In the rows, 128 means zero.
Each row is followed by its class. Each block has new classes.
[ 95 198 103 127  98 112 139 126 125 149  44 119 105 127  65 156 133 128
 138 161 142 154 167 101 135 135 152  98 149 148 160 119 116 149 149 163
 125 143 133 132 157 119 136 127 175 160 176 126 143  99 143 109 115 141] => [35]
[144  69 154 110 146 136 145 102  84 108 163 118 108 168 100 122 174 152
 185 183 163 141 136 118 113 165  94 155 151 124 125 129 152 159 169 113
 108 125 147 122 140  98 154 154 149  88 126 169 104 130 135  95 157 152] => [35]
[141 111 105 122 125 111 169 141 116 135 117 121  79 132 137 120 155 137
 127 168 158 143 145 116 147 150 166 123 134 157 115 114 112 178 192 129
 132 132 108 151 147 122 142 109 136 162 149 161 157 106 178 214 112 113] => [33]
[121 180  77 148 118 103 142 128  89 155  91 109  92 117  70 146 168 143
 178 107 127 129 122  59 150 158 140 113 141 118 127 123 141 115 136 167
 149 155 117 121 163  43 122 125 108 106 161 146 184  99 146 131 132 112] => [44]
[140 184  76 163  97 130 162 110 126 152 116 115 114  73  91 124 119 129
 138 123 172  97 168  61 188 131  91 123 115 119 111 154 129  75 109 138
 194 109 103 151 119  88 139 113  70 150 165 135 176 105 141 138 124 104] => [44]
[129 175 100 159 122 142 148  72  90 128 124 111 117 142 104 126 184 125
 147 105 128 113 200  86 165 161  98 138 163 127 115 134 161 146 136 120
 140 135 137 126 136  57 109 134 101 116 145 155 162  78 177 133 127 103] => [44]
[108 115 129 108  79 113 168  87  75 159 188 142 127 138 101 102 136 151
 170 119 168 157 144  61 124 169 115 146 115 103 104 129 163  35 181  94
 127 143 121 142 133 131  92 105 158 103  86 179 150 123 118 176 154  84] => [44]
[133  80 143 105 123 129 135 113  87  93 172 117 127 173 129 125 117 117
 129 119 136 140 119 143  97 119 139 143 145 108  91 121 137 152 188  74
 153 137 137 124 140 135 105 137 141 121 126 138 112 148 187 127 128  91] => [32]
[151 140 111 145 169 117 143  87  78 145 132  84 121 148 148  86 247 143
 173 127 141 120  52  96 150 187 126 148 173 151 174 131 141 126 196 103
  79 137 107 121 187  41  53 106 129 101 138 165 173  96 149 137 132  84] => [33]
[130 148  90 188 125 135 151  96 124 120 172 106 128 121 103 164 174  97
 134  86  96 103 126  55 131 196 122 101 139  62 132 155 176  57 132  83
 147 117 115 140 153  99  67  86  91  65 119 146 157 102 130 166  63 180] => [44]
[124 170 122 150  89 149 181 100  92 100 171 125 130 130 174  62 171 156
 170 110 162  97 154 126 159 136 115 210 144 107  68 129 148 121 134 105
 157 122 122 161 105 121 102 120  69  99 107 178 126 108 118 154 140 101] => [44]
[133 126 148 125 110 143 152 110 105 141 130 130 106 163 141 112 159 164
 124 120 147 126 159 142 150  93 124 162 142 129 115 130 100 171 143 109
 128 180 199 114 114 120 147 156 104 133 126 153 118 136 145 126 150 117] => [32]
[125 167 141 128 121 121 121 131 119 102 126 111 108 110  98 133  77 189
 138 102 135  97 140 105 137  89  99 156 112  89 112 158 143  51 111  97
 107 120 118 158 120 118 152 139 106 145  89 103 125 172 142 121 129  94] => [44]
[116 224  81 155 106 128 159 113 114 167 115 113 109  88 129 121 184 126
 119 154 143 118 129  77 181 188 115  81 140 106 157  92 141  54 167 166
 159 149 118 144 151  87  76  92  87 138 140 174 211  78 131 163 120  97] => [44]
[124 196 116 177 109 123 149  84  73 150 152 125  89 125 128  98 184 114
 139  81 148  92 104  46 141 148  92 146 104  96 133 149 163  65 138  82
 139 123 123 139 125 102  94 114  93  81 156 159 132 113 153 144 142  89] => [44]
[175 149 153 171 109  93 182 101  96 110 173 151 131 106 104 114  99 164
 154 141 181 105 199  96 113 131 102 166 101  77  42 162 113  49  51  65
 248  90 135 163 120 179 159 124  71 139 133 156 135 105 161 166 108 121] => [44]
[150 128 169 126 142  82 100  86  70 128 131 112 152 162 127 130 126 126
 123 117 143 124 115 146 100  87 122 171 164 120 133 151 112 187 156  51
  73 105 125 120 136 129 104 114 152 141 100  75 149 122 160 145 136 109] => [32]
[113  94 122 160  95  84 118  99  72 145 136 132 129 130 118  86 125 160
 126 133 160 145 117  94 123  67 143 158 138 167 133 130 117 107 161 106
 123 130  78 151 146 160 115 106 145 158 129 117 111 108 132 150 128 151] => [39]
[108 117 134 128 131  96 125  94  70 129 182 128 138 158 132 100 109 115
 166 119 135 147 118 124 131  93 135 153 136 139 125 124 155  83 161  65
 101 103  99 144  89 131  54 116 110 135  87 123 144 115 131 199 153  55] => [44]
[100 116 142 133 105 120 148  95  79 137 173 112 111 145 111 128  85 123
 172  99 156 125 152 112 127  93 119 171 108 109 106 122 133  32 129  29
 120 123 136 148 113 138 134 108 115 122 115 130 146 115 143 147 134  96] => [39]
